[[ 60 -56]
 [ 31  14]
 [-65   0]
 [-33   4]
 [ 43 -12]
 [-81  35]
 [ 27  72]
 [-70  33]
 [ 37  -4]
 [  7  48]
 [-19 -47]]
->
[[ 60  31 -65 -33  43 -81  27 -70  37   7 -19]
 [-56  14   0   4 -12  35  72  33  -4  48 -47]]

[[ -27   26    0   25   29   18  -17   -3  -15   -2]
 [  80  -22  -35   -6  -23   56    5   31  -20   11]
 [ -21  -33   55    5   36   47   24  -27   -9  -54]
 [  -6  -25   78  -34   71 -101   35   63 -101   57]]
->
[[ -27   80  -21   -6]
 [  26  -22  -33  -25]
 [   0  -35   55   78]
 [  25   -6    5  -34]
 [  29  -23   36   71]
 [  18   56   47 -101]
 [ -17    5   24   35]
 [  -3   31  -27   63]
 [ -15  -20   -9 -101]
 [  -2   11  -54   57]]

[[ -5  26  24   4  35  49   4]
 [  8  40  51  22  71 100  -5]
 [ 12  38  46  29  58  90  -4]
 [ -8  24  34  -1  39  50  -1]
 [ 13  24  35  23  43  59  -3]
 [ 11  23  20  31  28  46  -6]
 [ -3  39  49  12  62  95  -6]
 [ -3  39  46  12  56  84  -4]
 [  9  37  50  23  63  91  -6]
 [ 13  22  24  23  34  44   4]
 [ -5  20  19   3  26  40  -1]]
->
[[ -5   8  12  -8  13  11  -3  -3   9  13  -5]
 [ 26  40  38  24  24  23  39  39  37  22  20]
 [ 24  51  46  34  35  20  49  46  50  24  19]
 [  4  22  29  -1  23  31  12  12  23  23   3]
 [ 35  71  58  39  43  28  62  56  63  34  26]
 [ 49 100  90  50  59  46  95  84  91  44  40]
 [  4  -5  -4  -1  -3  -6  -6  -4  -6   4  -1]]

[[-59 -37   3 -51   8 -75  35 -65  35]
 [-73 -56  55  -2  18 -23 -10 -80 -35]
 [ 16 -46 -38  49  51 101 -27  33  -4]
 [-58   0 -73 -71  52 -28  47 -27 -16]
 [ 58  39  -4  53  -7  77 -35  62 -37]
 [ 17 -84  41  66   7  54 -38  -6  47]
 [-59 -38   4 -54   7 -75  34 -65  37]
 [ 30 -31 -89  -2  37  45  19  47  67]
 [ 57   0  74  70 -51  28 -45  26  17]
 [ 71  55 -55  -1 -18  25  11  79  34]]
->
[[-59 -73  16 -58  58  17 -59  30  57  71]
 [-37 -56 -46   0  39 -84 -38 -31   0  55]
 [  3  55 -38 -73  -4  41   4 -89  74 -55]
 [-51  -2  49 -71  53  66 -54  -2  70  -1]
 [  8  18  51  52  -7   7   7  37 -51 -18]
 [-75 -23 101 -28  77  54 -75  45  28  25]
 [ 35 -10 -27  47 -35 -38  34  19 -45  11]
 [-65 -80  33 -27  62  -6 -65  47  26  79]
 [ 35 -35  -4 -16 -37  47  37  67  17  34]]

[[  2   2   0   2  58  -2   2 -54 -14  -1   6   2  -4]
 [  1 -15  -3   6  10   3   6   7  14   2   6   6 -24]
 [-75  -9  23  48  -3  -5  -3   6  -6  -3  -9  -3  -7]
 [  2   6   9  -3   3 -33   5   0   7  73 -30  -7  10]
 [  9  -6  -2   1  -2   2 -49   5 -24  -4  -4  -8   4]]
->
[[  2   1 -75   2   9]
 [  2 -15  -9   6  -6]
 [  0  -3  23   9  -2]
 [  2   6  48  -3   1]
 [ 58  10  -3   3  -2]
 [ -2   3  -5 -33   2]
 [  2   6  -3   5 -49]
 [-54   7   6   0   5]
 [-14  14  -6   7 -24]
 [ -1   2  -3  73  -4]
 [  6   6  -9 -30  -4]
 [  2   6  -3  -7  -8]
 [ -4 -24  -7  10   4]]

[[ 13 -56 -64 -65  -7 -47 -35]
 [ 29  29 -60  10 -51  57 -58]
 [ 17   8  73  -1  34 -35 -66]
 [-58  -8 -40   9 -61  47 -24]]
->
[[ 13  29  17 -58]
 [-56  29   8  -8]
 [-64 -60  73 -40]
 [-65  10  -1   9]
 [ -7 -51  34 -61]
 [-47  57 -35  47]
 [-35 -58 -66 -24]]
